B =
87, 107, 79, 101, 114, 81, 96, 114, 109
87, 100, 109, 86, 91, 120, 84, 108, 64
101, 67, 145, 41, 96, 68, 113, 102, 105
105, 79, 105, 117, 81, 92, 107, 103, 99
102, 77, 139, 35, 114, 77, 129, 95, 112
98, 97, 111, 89, 66, 135, 81, 111, 40
103, 87, 93, 106, 88, 101, 113, 105, 111
118, 120, 83, 74, 101, 112, 127, 74, 61
99, 76, 142, 34, 116, 78, 122, 98, 117
88, 97, 115, 87, 88, 122, 89, 104, 65
Rows and columns are numbered from 0.
The bottom entry of the column that holds the largest entry?
A: 115
The entry in the top-left corner?
A: 87
The entry at row 2, column 0 is 101
The entry at row 1, column 0 -> 87
The entry directly below the smallest entry is 87
The entry at row 0, column 2?
A: 79
The entry in the bottom-left corner is 88
The entry in row 2 and column 2?
A: 145
The entry in the bottom-right corner?
A: 65
The entry in the top-right corner?
A: 109
The entry just right of 135 -> 81
The entry in row 0 and column 1?
A: 107
The entry at row 2, column 1?
A: 67
The entry directly above the largest entry: 109
The entry just right of 35?
A: 114
The top entry of the column that holds the smallest entry?
A: 101
The entry directly below 92: 77
The entry just right of 142: 34
The entry directly above 35?
A: 117
The entry just right of the largest entry -> 41

a =
104, 92, 103, 114, 103, 101, 115, 112, 80, 112, 128
102, 82, 108, 119, 106, 104, 126, 112, 72, 122, 139
140, 141, 54, 70, 68, 118, 133, 81, 123, 132, 91
100, 97, 107, 125, 108, 92, 94, 127, 73, 91, 131
115, 113, 79, 73, 83, 114, 124, 74, 123, 125, 82
94, 81, 111, 109, 107, 102, 114, 102, 87, 113, 116
86, 85, 121, 128, 117, 88, 82, 126, 73, 80, 124
147, 150, 45, 66, 62, 120, 136, 80, 127, 134, 90
Find the fifth entry, reading row by row.
Answer: 103
Find the last entry, reading row by row.
Answer: 90
Find the entry in the top-right corner.
Answer: 128
The top-left entry: 104
Find the first entry in the row that holds the smallest entry.
Answer: 147
Find the entry just left of 62.
Answer: 66
Find the entry directly above the largest entry.
Answer: 85
Find the third entry in reading order.
Answer: 103
The smallest entry in the last column -> 82
Find the smallest entry in the last row.
Answer: 45
Find the second entry in reading order.
Answer: 92
Find the smallest entry in the first column.
Answer: 86
Find the entry just left of 90.
Answer: 134
The entry directly above 70 is 119
The entry just left of the smallest entry: 150
Find the 4th entry in reading order.
Answer: 114
Find the smallest entry in the first row.
Answer: 80
The entry just right of 111 -> 109
Find the 3rd entry on the main diagonal.
Answer: 54
Find the entry directly below 79.
Answer: 111
The largest entry in the last column: 139
The 3rd entry on the diagonal from the top-right corner: 123
The 2nd entry on the main diagonal: 82
Find the entry just left of 118.
Answer: 68
The entry directly below 97: 113
Find the entry directly below 74.
Answer: 102

Read these off the grid that follows. Counting starts at 0.
1) Which number is the entry at row 0, column 1?
2) Which number is the entry just left of the largest entry?
3) Which number is the entry directly above the largest entry?
4) Which number is the entry in the bottom-left corner?
5) Which number is the entry just left of 137?
6) Which number is the entry in row 0 and column 2?
7) Which number is the entry directly below the smallest entry?
8) Which number is the entry at row 2, column 0?
93, 99, 98, 82, 77, 97, 114, 97, 99, 93, 107, 98, 79, 95, 112, 100
108, 87, 116, 92, 121, 77, 99, 54, 119, 100, 123, 92, 99, 72, 84, 82
95, 89, 103, 119, 79, 91, 73, 110, 92, 100, 100, 127, 99, 91, 69, 100
112, 103, 99, 114, 109, 101, 90, 87, 111, 104, 100, 98, 103, 101, 97, 95
44, 96, 104, 90, 89, 109, 104, 87, 99, 109, 103, 109, 92, 128, 89, 93
95, 106, 62, 100, 146, 82, 73, 140, 71, 71, 140, 138, 137, 114, 84, 86
103, 89, 96, 141, 91, 100, 123, 164, 99, 117, 127, 49, 125, 82, 65, 156
101, 103, 96, 110, 102, 100, 90, 110, 97, 104, 97, 103, 96, 108, 100, 102
105, 102, 99, 100, 100, 99, 92, 97, 104, 100, 100, 103, 105, 101, 97, 97
99, 95, 109, 121, 105, 95, 104, 100, 99, 109, 107, 89, 99, 105, 100, 100
86, 98, 114, 114, 95, 105, 142, 97, 128, 66, 98, 132, 101, 120, 104, 113
1) 99
2) 123
3) 140
4) 86
5) 138
6) 98
7) 95
8) 95

A =
114, 76, 88, 78, 118, 91, 108, 68, 109, 118, 80, 93, 72, 80, 107
110, 102, 134, 90, 70, 102, 138, 116, 167, 114, 84, 125, 121, 119, 73
104, 111, 135, 91, 91, 119, 113, 127, 159, 118, 87, 132, 97, 141, 90
116, 97, 93, 74, 124, 81, 111, 73, 122, 118, 88, 78, 51, 86, 101
Indices start at 0.
The entry at row 0, column 2: 88
The top entry of the column that holds the smallest entry: 72
The top-right entry -> 107
The entry at row 0, column 0: 114
What is the entry in row 1 and column 1? 102
What is the entry directly below the largest entry? 159
The entry directly above the largest entry: 109
What is the bottom-right entry? 101
The bottom entry of the column that holds the smallest entry is 51
The entry in row 0 and column 1: 76
The entry just left of 51 is 78
The entry directly above 51: 97
What is the maximum? 167
What is the bottom-left entry? 116
The entry just right of 125 -> 121
The entry at row 2, column 1: 111
The entry directly above 132 -> 125
The entry in row 2 and column 0: 104
The entry in row 1 and column 0 -> 110
What is the entry in row 2 and column 2? 135
The bottom entry of the column that holds the largest entry -> 122

Questions about the table below. Counting starts at 0.
1) Report the entry in row 2 and column 0.
2) Report the entry directly below the largest entry.
3) Report the entry in the top-right corner.
4) Report the entry in row 1 and column 0.
5) Report the entry at row 0, column 1.
6) Report the entry in the bottom-left corner.
[[120  74  89 104 108  76  99 123 108  63  97 124  60 110]
 [ 82  73 110 111  81  96  82 103  82 130 111 107  83  84]
 [119 100  91  89  88  75 100 105  81 122 104  82 114 119]
 [ 98  90 104  78 130  76  80  90 109  98 103 111  92 111]
 [104 109  95 157 105  96 119 140  91 100  94  94  94  73]
 [106 124 114 107  95 138 102  49 102  97  84  74  62 125]
 [ 75  90  98  83 116 134 120 120 104  88 108  83 112  98]
 [113 121  85  83  75 107  92 100  73  98 121 106  91  98]
 [104 102  77  88 118  52  75 107  94  99  87  79 113  79]
 [112 106  94 101 104 114 111  86 113  99  97 101  94  87]]
1) 119
2) 107
3) 110
4) 82
5) 74
6) 112

[102  69  74  58 131  94  63 101  32  88 112 139 121  89  44  53]
The second entry from the left -> 69
Read off the entry just left of 88.
Answer: 32
Read off the 1st entry from the right.
Answer: 53
The entry just left of 112 is 88
Read off the entry just right of 74.
Answer: 58

Read these off the grid that follows. Indices start at 0.
1) Read off the entry just left of the largest entry.
2) Read off the entry in row 1 and column 0.
3) Read off the entry in the bottom-left corner.
4) Read off the entry directly below the centre entry.
5) Read off the entry just right of 116.
6) Read off the entry directly below the smallest entry.
7) Read off the minimum.
8) Read off the top-right entry.
[[116  86  49  43  96 127  92]
 [100  80  66  55 111 133 108]
 [ 72  81  96  90  96  95  98]]
1) 111
2) 100
3) 72
4) 90
5) 86
6) 55
7) 43
8) 92
